Here is a tiny trained network, its code and every weight. The questions are about switching its units off for an input and a class, where a switched-off unit gives its printed mean instead of its output.

import numpy as np


def w(rows, s, z=0):
    codes = np.array(rows[::2]) - 128.0
    scale = np.full(codes.shape[1], s)
    scale[-1] = z or s
    return codes * scale


def norm(h):
    return h / np.sqrt((h * h).mean(-1, keepdims=True) + 1e-5)


def f(y):
    return np.maximum(y, 0)


def log_softmax(a):
    a = a - a.max(-1, keepdims=True)
    return a - np.log(np.exp(a).sum(-1, keepdims=True))


def net(x, mask):
    res = np.array(x, float).reshape(1, 5) / 4 @ E
    u = 0
    for l in range(4):
        y = f(norm(res) @ A[l][:, :-1].T + A[l][:, -1])
        res = res + np.where(mask[u : u + 5], y, B[l][:, -1]) @ B[l][:, :-1]
        u += 5
    return log_softmax(norm(res)[-1] @ U[:, :-1].T + U[:, -1])


A, B = {}, {}
E = w([
[146,251,121,125,114,100,121,215],'x0',
[79,112,108,134,59,157,54,202],'x1',
[132,175,139,240,48,84,153,191],'x2',
[1,92,109,94,153,174,180,173],'x3',
[102,235,71,173,103,192,163,24],'x4',
],0.0081)
A[0] = w([
[162,120,156,224,83,139,116,133,124],'0.n0',
[77,67,126,83,137,141,106,99,100],'0.n1',
[170,122,158,97,95,84,59,216,54],'0.n2',
[230,151,138,245,90,80,139,79,3],'0.n3',
[21,113,159,205,43,125,161,254,80],'0.n4',
],0.0074,0.0064)
B[0] = w([
[190,141,79,170,117,146,111,126,194],'0.n0',
[136,92,181,115,84,165,112,62,192],'0.n1',
[89,200,113,71,150,118,49,111,198],'0.n2',
[182,166,210,210,120,60,141,63,193],'0.n3',
[68,132,1,225,161,103,162,233,254],'0.n4',
],0.009,0.0058)
A[1] = w([
[165,146,207,93,148,47,166,200,109],'1.n0',
[137,254,114,131,153,159,222,104,80],'1.n1',
[179,14,196,40,141,101,151,102,2],'1.n2',
[166,157,150,46,126,46,48,223,32],'1.n3',
[126,43,108,134,212,107,142,125,73],'1.n4',
],0.0077,0.0084)
B[1] = w([
[91,124,101,160,85,186,37,75,212],'1.n0',
[60,197,132,22,102,34,195,97,252],'1.n1',
[239,108,189,2,103,90,178,153,221],'1.n2',
[146,169,195,80,230,162,10,199,226],'1.n3',
[121,76,202,104,92,132,197,170,190],'1.n4',
],0.0082,0.0032)
A[2] = w([
[137,186,185,174,11,112,123,113,56],'2.n0',
[190,46,110,149,230,131,195,144,58],'2.n1',
[146,116,153,161,70,174,91,123,62],'2.n2',
[95,2,141,146,231,137,173,216,2],'2.n3',
[110,51,72,135,231,92,196,147,87],'2.n4',
],0.0077,0.0037)
B[2] = w([
[155,13,147,154,166,75,147,125,236],'2.n0',
[147,92,200,52,100,70,104,190,185],'2.n1',
[148,75,45,147,153,95,136,103,151],'2.n2',
[101,130,200,138,1,84,98,55,254],'2.n3',
[126,160,212,105,56,150,101,158,221],'2.n4',
],0.009,0.0032)
A[3] = w([
[140,47,160,60,161,254,130,56,60],'3.n0',
[138,122,127,114,156,237,117,101,51],'3.n1',
[82,118,76,110,137,193,90,185,112],'3.n2',
[202,193,183,190,100,115,96,93,3],'3.n3',
[180,168,156,116,183,158,40,207,14],'3.n4',
],0.0073,0.0052)
B[3] = w([
[150,131,96,164,216,237,160,221,254],'3.n0',
[60,129,126,159,127,166,144,109,151],'3.n1',
[234,108,143,213,108,95,97,54,223],'3.n2',
[191,101,182,172,209,126,152,79,197],'3.n3',
[66,155,149,110,213,141,1,122,208],'3.n4',
],0.0075,0.0038)
U = w([
[140,159,140,104,187,109,2,176,164],'0',
[233,145,150,207,148,66,145,67,189],'1',
[87,170,27,211,96,116,144,223,157],'2',
[105,104,85,116,173,250,135,90,121],'3',
[60,84,187,130,33,115,112,159,114],'4',
[186,43,189,25,142,152,158,134,127],'5',
[164,69,67,166,92,142,66,115,2],'6',
[94,217,105,46,146,107,196,70,106],'7',
],0.019,0.0056)

Each question gives the input, the list of numbers given to net, and the class t.
The units are the neurons (one row each of A and B). Each row of codes is followed by its name. A weight is (code - 128) times the scale printed after its matrix; where a second scale follows, it is the last column's (A, B and U).
mask holds one flag per neuron, layer by layer. A switched-off neuron (its flag False) gives its mean, the last column of its row in B, instead of its output. The means were averaged over made-up inputs and are rounded, as every weight is.
A unit's drop is (log p(t) with every unit on - log p(t) with that unit switched off) / (log p(t) with every unit on - log p(t) with every unit switched off).
The circuit of an input: a set's keep is (log p(t) with only the set's units on - log p(t) with every unit switched off) / (log p(t) with every unit on - log p(t) with every unit switched off). Starting from the 12 units with the biggest drops (on a tie, the unit counted first), units are removed one at a time, each time the one whose removal leaves the highest keep (on an exact tie, the one counted first), for as long as the keep stays at least 0.8.
units of the circuit, in order: the units of the circuit, biggest drop first
k most important neurons: the k neurons with the biggest drops, biggest first
k most important neurons of layer l: the k neurons of layer l with the biggest drops, biggest first
drop when u is switched off: that unit's drop, to one decimal
input [-8,6,8,-1,2], class 2: units of the circuit, in order -> 0.n4
input [4,3,5,-3,6], class 1: 2 most important neurons -> 0.n3, 2.n0
input [0,-3,-2,1,1], class 7: 2 most important neurons of layer 1 -> 1.n1, 1.n3
input [3,-7,7,4,4], class 7: 2 most important neurons -> 1.n1, 3.n0
input [-8,8,7,-3,4], class 2: 2 most important neurons of layer 0 -> 0.n4, 0.n1
input [-6,-6,-8,6,4], class 5: 2 most important neurons -> 2.n1, 0.n2
input [3,-6,-7,4,0], class 5: 2 most important neurons of layer 0 -> 0.n4, 0.n2
input [5,7,-2,7,-7], class 2: 2 most important neurons of layer 0 -> 0.n4, 0.n3
input [0,-6,5,4,-1], class 2: 2 most important neurons of layer 1 -> 1.n2, 1.n3
input [-4,0,3,2,4], class 2: drop when 2.n3 is switched off -> 0.1
input [2,-3,-2,8,-6], class 4: drop when 2.n3 is switched off -> 0.2
input [-7,8,1,5,7], class 2: drop when 0.n4 is switched off -> 0.7
input [-5,8,5,-2,-3], class 2: drop when 0.n4 is switched off -> 0.3
input [2,8,-6,6,-2], class 4: most important neuron -> 2.n3
